[137 134 151 126 130 195 136  67 119 111 142 143 136 123 165 135 144 142
 132 112 138 147 167 149 146 127 139  88 148 134 128 200  77 130 137 114
 153 157 127 135 118 106  95 123] -> Z_164
[101 157 193 150 123 143 158 129 113 129 143 165 118 143 107 206  70 127
  95  74 138 174  88 162 113  77 139 121  99 183 114 127 138 130 142 121
 135 119 220 113  88 103 137 157] -> Z_521
[127 137 144 137 105 150 153 165 194 216  45 138 221 120 191 167 200 145
 139 157 140 142 142  67 172 139 114 131 199  74 147 217 119 129 110 123
 126 128 111 112 127 162  93 119] -> Z_959
[191 145 138 126 140 150 153 165 110 120 142 147  67 119 217 221 157 142
 144 112 216  93 167 105 199 127 139  74 137 129 127 200  45 139 111 114
 137 162 127 119 131 172 194 123] -> Z_199
[139 136 151 126 139 193 130  95 117 114 142 143 113 130 203 183 145 142
 132  97 155 111 160 129 153 127 130  88 159 112 128 200  60 131 137 112
 153 169 109 141 119 136 150 123] -> Z_467
[129 162 158 143 113 193 138  95 101 102 121 114 113 183 143 135 121 142
 119  74  70 143 174 129 165 127 139  88 220 118 150 206  77 130 137 107
 157 138 127 157  99 113  88 123] -> Z_623
[139 145 151 126 129 193 146  91 110 111 142 143 122 130 157 135 141 142
 132 112 125 146 168 129 153 127 139  88 148 134 128 200  92 130 137 118
 153 157 158 106 119 108  82 123] -> Z_566
perm: [194 123 191 145 138 126 140 150 153 165 110 120 142 147  67 119 217 221
 157 142 144 112 216  93 167 105 199 127 139  74 137 129 127 200  45 139
 111 114 137 162 127 119 131 172]	Z_199
perm: [ 70  74  77  88  88  95  99 101 102 107 113 113 113 114 118 119 121 121
 123 127 127 129 129 130 135 137 138 138 139 142 143 143 143 150 157 157
 158 162 165 174 183 193 206 220]	Z_623
next: [119 220 113]	[ 88 103 137]
perm: [ 45  67  74  93 105 110 111 112 114 119 119 120 123 126 127 127 127 129
 131 137 137 138 139 139 140 142 142 144 145 147 150 153 157 162 165 167
 172 191 194 199 200 216 217 221]	Z_199
size: [139 136 151 126 139 193 130]	7
size: [139 136 151 126 139 193 130  95 117 114 142 143 113 130 203 183 145 142
 132  97 155 111 160 129 153 127 130  88 159 112 128 200  60 131 137]	35
perm: [157 101 157 193 150 123 143 158 129 113 129 143 165 118 143 107 206  70
 127  95  74 138 174  88 162 113  77 139 121  99 183 114 127 138 130 142
 121 135 119 220 113  88 103 137]	Z_521

[116 119 136 102 106 127 113 114 119 130 134 115 145 144 122 105 153 115
 135 121 119 145 134 134  57 124 142 134 113 140 116  60 146 111  93 125
 161  85 126 150 101 115 132 130 106 113 144 143 125 133 170 110 130 143
 146 119  45 136]  Z_529
[144 143 127 102 106 127 113 114 119 130 134 115 145 144 122 105 153 115
 135 121 119 145 134 134  57 124 142 134 113 140 142 172 138 126 133 170
 160 152 142  92 126 134 124 204  80 137 117 127 162 139 145 130 164 142
 130  80 172 123]  Z_690
[143 126 172 144 164 134 115  80 102 152 135 127 142 105 113 134 127 113
 172 145 153 142 106 122 134 115 144 130 124 139 130 127 145 142 145  57
 124 119 117 138  80  92 123 170 134 140 134 204 126 121 160 119 142 137
 114 130 133 163]  Z_48
which: [116 119 136 102 106 127 113 114 119 130 134 115 145 144 122 105 153 115
 135 121 119 145 134 134  57 124 142 134 113 140 116  60 146 111  93 125
 161  85 126 150 101 115 132 130 106 113 144 143 125 133 170 110 130 143
 146 119  45 136]	Z_529
next: [142  92 126 134 124]	[204  80 137]
size: [116 119 136 102 106 127 113 114 119 130 134 115 145 144 122 105 153 115
 135 121 119 145 134 134  57 124 142 134 113 140 116  60 146 111  93 125]	36
next: [144 143 125]	[133 170 110]
perm: [123 144 143 127 102 106 127 113 114 119 130 134 115 145 144 122 105 153
 115 135 121 119 145 134 134  57 124 142 134 113 140 142 172 138 126 133
 170 160 152 142  92 126 134 124 204  80 137 117 127 162 139 145 130 164
 142 130  80 172]	Z_690

[102 125  60 114  92  94 129 123 157 131 157 180 125  85 145 107  50 127
  71  34 132 118 175 146 148 228 118 191  82  75] : Z_603
[175 104 143 104 174 114 105 121 110 138 164  53 142 148 188  72 106 185
  85  74  88  66 166 165  80  84 149 132  45 180] : Z_627
[118 125 228  82 157 145 146 127 125 102 114 180 132  50 191 107 123 128
 175  92  71  94  60 118  75  85 148 131  34 157] : Z_657
size: [175 104 143 104 174 114 105 121 110 138 164  53 142 148 188  72 106 185
  85  74  88  66 166 165  80  84 149 132  45 180]	30
next: [145 146 127]	[125 102 114]
perm: [127 132 157 191 228 148 107  85 123 145  34  94 180 128 157  92 125 118
  71 114 175 131  82  50 102 125 146  75  60 118]	Z_657
perm: [125 180  82  50 131  71 107 148 123 157  94 128 175 102 118 127  85 191
 146 145 125  75 118 228 157 114  34  92  60 132]	Z_657
perm: [ 92  94 175 125 146 125  82 180 228 127 131 128  34 157  50 123 148  71
 114 191 145 107  85 132 102 157 118 118  75  60]	Z_657
size: [102 125  60 114  92  94 129 123 157 131 157 180 125]	13
size: [118 125 228  82 157 145 146 127 125]	9

[ 90  99 104 145 145 152 119 120 177 108 108] = Z_120
[ 91  91 121 123 117 139 125 119 169 105  97] = Z_96
[108  66 101 131 126 135 162 127 142 107 128] = Z_555
[ 92  87 113 166 143 138 132 123 154  98 114] = Z_904
[110  39 107 152 147 143 160 143 124 117 124] = Z_943
[125 117 152 147 143 143  39 160 107 110 124] = Z_999
[153 119 145  89 126 159 100 142 155 150  71] = Z_447
[140  97 136 155 161 139 125 151  96 149 129] = Z_191
next: [ 89 126]	[159 100 142]
perm: [160 147 117 110 152 107 143 143 124  39 124]	Z_943
next: [ 97 136 155 161]	[139 125 151]
next: [152 119]	[120 177 108]

[110 131 139 121 128 151 123 122 123 101 123 138 112 128 164 115 120 146
 169 133  98 142 136 105 127  89 134 133 146 149 102 113 120 141 120 109
 119 137 111 130 114  90 142 142] : Z_811
[142 144 115 132 141 118  97 121 132 171 129 124 132 136 157 116 152 117
 109 129 123 138 128 118 129 157 129 115 120 118 109 122 127 131 124 111
 125 134 122 115 164 120  81 142] : Z_40
[220 132 173 144 138 121 119 130 126 132 119 108 129 122 129 116 107 147
  85 156 130 128 107 136 148 130 192 113 116 129 133 132 135 115 127  91
 116 138 135  70 125 120 132 108] : Z_958
[179 124 111 136 133 137  91 151 134 101 115 130 151 135 126 132 122 135
 143 127 169 130 111 163 139 102 116 119 121 127 157 135 148 110 123 148
 152 125 104 155 129 184  68 111] : Z_996
[157  94 140 132 118  61 134 140 130 168 132 111 131 127  51 122 158  78
  31 115 132  77 135 131 115 186 126 142 150 124 129 121 143 103 123 133
 136 125 141  83 130 143 159 150] : Z_830
[116 139 128 116 135 114  70 104 122 160 126 129 140 127 152 117 165 130
 144 108 129 136 140 132 120 126 122 129 154 131 129 122 116 125 128 121
 105 129 134 126 131 137 104 148] : Z_906
[126 122 131  94 138 130 149 150 149 135 129 125 138 128 147 140 142 135
 129 136  66 142 140 134 128 133 128 159 125 110 128 141 123 127 140 118
 141 132 120 149  58 113 139 137] : Z_791
[ 70 135 120 119 129 144 108 113 128 192 147 125 119 132 116 129 173 133
 148 132 107 130 138 108 135 220 121 116 117 132 122 130 107 130 136 132
 115 126 127 129 138  85  91 156] : Z_288
[142 133 138 141 129 128  88 138 115 134 117 114 120 142 110 116 130 143
 165 125 108 112 136 125 117 134 113 133 139 136 123 118 130 117  94 121
 128 118 142 143 126 114 144 131] : Z_560
[112 120 136 126 124 147 195 106 135 140 147 127 133 125  89 119 145 136
 138 128 125 113 146 136 126  92 138 112 142 139 139 134 116 111 125 140
 107 125 153 138 127 131 159 150] : Z_427
[159 117 129 143 138 149 161 132 142 132 123 143 115 136 112 119 127 125
 128 136 107 129 126 104 140 120 135 142 124 143 128 125 136 122 128 148
 141 140 120 118 154 103 113 141] : Z_247
perm: [108 132 120 125  70 135 138 116  91 127 115 135 132 133 129 116 113 192
 130 148 136 107 128 130 156  85 147 107 116 129 122 129 108 119 132 126
 130 119 121 138 144 173 132 220]	Z_958
perm: [133 148 132 107 130 138 108 135 220 121 116 117 132 122 130 107 130 136
 132 115 126 127 129 138  85  91 156  70 135 120 119 129 144 108 113 128
 192 147 125 119 132 116 129 173]	Z_288

[157 122 154 124  62 145 156 127 140  95 117 152 121] : Z_775
[127 157 124 120 145  62 117 152 154  95 140 155 122] : Z_52
[127 121 117 157 154 140 124 145  62 155  95 122 152] : Z_595
[ 98 168 152 124  85 150  88 146 111  93 120 165 118] : Z_102
[151 125 110 148  73 141 155 131 120  43 164 157 145] : Z_131
[186 139 141  87 174 162  82 160 208 113 139 170  74] : Z_737
perm: [127 154 117 140 120 152 122  62 157 145  95 124 155]	Z_52
perm: [157 154  95 122 121 152 117 124 140 127  62 155 145]	Z_595
next: [127 121 117]	[157 154 140]
perm: [140 127 152  95 145 154  62 121 157 117 155 122 124]	Z_595

[ 91  83 132 170 139 102 128 132  98 125] : Z_628
[116 132 132 133 111 132 130 145 150 112] : Z_597
[132 133 150 130 111 132 116 112 133 145] : Z_98
[137 102 109 139 137 114 125 120 155 104] : Z_38
[ 39 130 148 121  86  59 132 173 203 142] : Z_333
[ 91  83 132 170 139 102 128 132  98 134] : Z_659
[114 125 102 137 109 120 139 117 105 155] : Z_965
[166 137 119 169 136 135 126  92 100 109] : Z_360
[201 150  98 188 165 135 104  56  66  99] : Z_343
perm: [145 133 112 116 132 111 130 150 133 132]	Z_98
next: [150 130 111 132]	[116 112 133]
size: [132 133 150 130 111 132 116 112 133 145]	10
size: [91 83]	2
size: [132 133 150 130 111]	5
perm: [111 112 116 130 132 132 132 133 145 150]	Z_597

[120 130 118 111 144 149 117 123 105 117 128 111 123 124 131 118 132 123
 113 123 113 140 129 126 134 148 155 131 126 120 139 116] : Z_329
[113 139 117 123 128 132 123 111 131 123 120 130 126 127 127 128 127 129
 130 131 128 128 124 129 126 128 128 126 129 129 130 130] : Z_932
[105 111 124 111 123 134 148 113 139 117 123 128 132 123 113 131 123 120
 118 149 129 126 118 131 120 144 116 117 140 155 126 131] : Z_914
[129 129 123 113 126 130 128 130 130 127 132 131 128 131 124 126 123 128
 129 128 126 127 117 111 139 128 128 128 127 123 120 130] : Z_936
perm: [132 149 111 123 117 118 113 139 148 140 118 129 117 116 131 120 123 155
 105 113 123 123 144 126 120 111 128 131 124 134 126 131]	Z_914
size: [113 139 117 123 128 132 123 111 131 123 120 130 126 127 127 128 127 129
 130 131 128 128 124 129 126 128 128 126 129 129 130 130]	32
next: [113 139 117 123 128 132 123 113 131 123 120]	[118 149 129]
perm: [111 113 117 120 123 123 123 124 126 126 126 127 127 127 128 128 128 128
 128 128 129 129 129 129 130 130 130 130 131 131 132 139]	Z_932
perm: [130 130 129 129 126 128 128 126 129 124 128 128 131 130 129 127 128 127
 127 126 130 120 123 131 111 123 132 128 123 117 139 113]	Z_932

